Here is a tiny trained network, its code and every weight. The questions are about switching its units off for an input and a class, where a switched-off unit gives its printed mean instead of its output.

import numpy as np


def w(rows, s, z=0):
    codes = np.array(rows[::2]) - 128.0
    scale = np.full(codes.shape[1], s)
    scale[-1] = z or s
    return codes * scale


def f(y):
    return y / 2 * (1 + np.tanh(0.7978845608 * (y + 0.044715 * y**3)))


def log_softmax(a):
    a = a - a.max(-1, keepdims=True)
    return a - np.log(np.exp(a).sum(-1, keepdims=True))


def net(x, mask):
    res = np.array(x, float).reshape(1, 2) / 4 @ E
    y = f(res @ A[0][:, :-1].T + A[0][:, -1])
    res = res + np.where(mask, y, B[0][:, -1]) @ B[0][:, :-1]
    return log_softmax(res[-1] @ U[:, :-1].T + U[:, -1])


A, B = {}, {}
E = w([
[254,200,115,109,188,116,149,193,182],'x0',
[63,171,96,180,169,218,189,124,131],'x1',
],0.0095)
A[0] = w([
[75,150,58,208,182,254,249,102,130,131],'neuron 0',
[21,63,155,132,46,105,119,91,68,132],'neuron 1',
[226,208,74,36,207,135,185,207,194,254],'neuron 2',
[177,60,173,24,64,30,82,132,57,140],'neuron 3',
[161,68,187,32,63,33,45,119,122,141],'neuron 4',
[42,57,181,147,59,137,95,92,73,254],'neuron 5',
[70,85,173,165,82,148,83,54,90,2],'neuron 6',
[72,187,118,136,143,170,182,100,153,14],'neuron 7',
[56,74,192,150,57,90,136,83,54,119],'neuron 8',
],0.0063,0.0036)
B[0] = w([
[224,174,91,71,75,160,254,211,54,214],'neuron 0',
[165,74,176,195,38,72,180,236,170,235],'neuron 1',
[98,42,222,194,31,45,161,194,193,251],'neuron 2',
[192,185,97,92,60,229,182,158,66,215],'neuron 3',
[183,191,73,117,53,205,229,119,71,217],'neuron 4',
[149,89,163,203,77,122,185,165,159,254],'neuron 5',
[166,88,157,40,145,50,70,140,77,181],'neuron 6',
[175,184,63,68,184,87,130,133,82,142],'neuron 7',
[165,87,190,170,90,77,149,187,162,215],'neuron 8',
],0.0066,0.0096)
U = w([
[231,193,77,67,97,184,239,181,63,146],'0',
[160,72,213,188,95,41,132,206,220,76],'1',
[138,120,164,204,86,219,153,135,211,254],'2',
[82,182,60,85,227,174,34,41,115,2],'3',
[22,220,3,32,216,98,9,65,123,2],'4',
[67,143,34,24,232,95,85,25,63,2],'5',
[23,234,58,42,217,104,22,28,54,2],'6',
[44,184,62,8,158,200,19,41,171,2],'7',
],0.0057,0.0036)

Each question gives the input, the list of numbers given to net, and the class t.
The units are the neurons (one row each of A and B). Each row of codes is followed by its name. A weight is (code - 128) times the scale printed after its matrix; where a second scale follows, it is the last column's (A, B and U).
mask holds one flag per neuron, in row order. A switched-off neuron (its flag False) gives its mean, the last column of its row in B, instead of its output. The means were averaged over made-up inputs and are rounded, as every weight is.
A unit's drop is (log p(t) with every unit on - log p(t) with that unit switched off) / (log p(t) with every unit on - log p(t) with every unit switched off).
The circuit of an input: a set's keep is (log p(t) with only the set's units on - log p(t) with every unit switched off) / (log p(t) with every unit on - log p(t) with every unit switched off). Starting from all 9 units, units are removed one at a time, each time the one whose removal leaves the highest keep (on an exact tie, the one counted first), for as long as the keep stays at least 0.8.
circuit, biggest first: the units of the circuit, biggest drop first
k most important neurons: the k neurons with the biggest drops, biggest first
drop when u is switched off: that unit's drop, to one decimal
input [-6,-7], class 0: circuit, biggest first	[neuron 4]
input [6,-7], class 0: 2 most important neurons	[neuron 4; neuron 3]
input [3,-3], class 2: circuit, biggest first	[neuron 0; neuron 1; neuron 6]
input [-1,-2], class 2: 3 most important neurons	[neuron 0; neuron 6; neuron 7]
input [4,3], class 1: 3 most important neurons	[neuron 2; neuron 4; neuron 3]
input [8,7], class 1: 3 most important neurons	[neuron 2; neuron 4; neuron 3]
input [-5,-6], class 0: 3 most important neurons	[neuron 4; neuron 3; neuron 2]
input [-6,6], class 0: 2 most important neurons	[neuron 0; neuron 2]
input [-7,6], class 1: 2 most important neurons	[neuron 1; neuron 4]
input [-7,-8], class 0: 3 most important neurons	[neuron 4; neuron 3; neuron 2]
input [4,-8], class 0: drop when neuron 3 is switched off	0.1
input [5,1], class 1: drop when neuron 2 is switched off	0.4
input [7,-1], class 1: drop when neuron 2 is switched off	0.3
input [-1,-4], class 0: circuit, biggest first	[neuron 2]
input [2,-2], class 2: drop when neuron 0 is switched off	0.5
input [-8,-8], class 0: 2 most important neurons	[neuron 4; neuron 3]
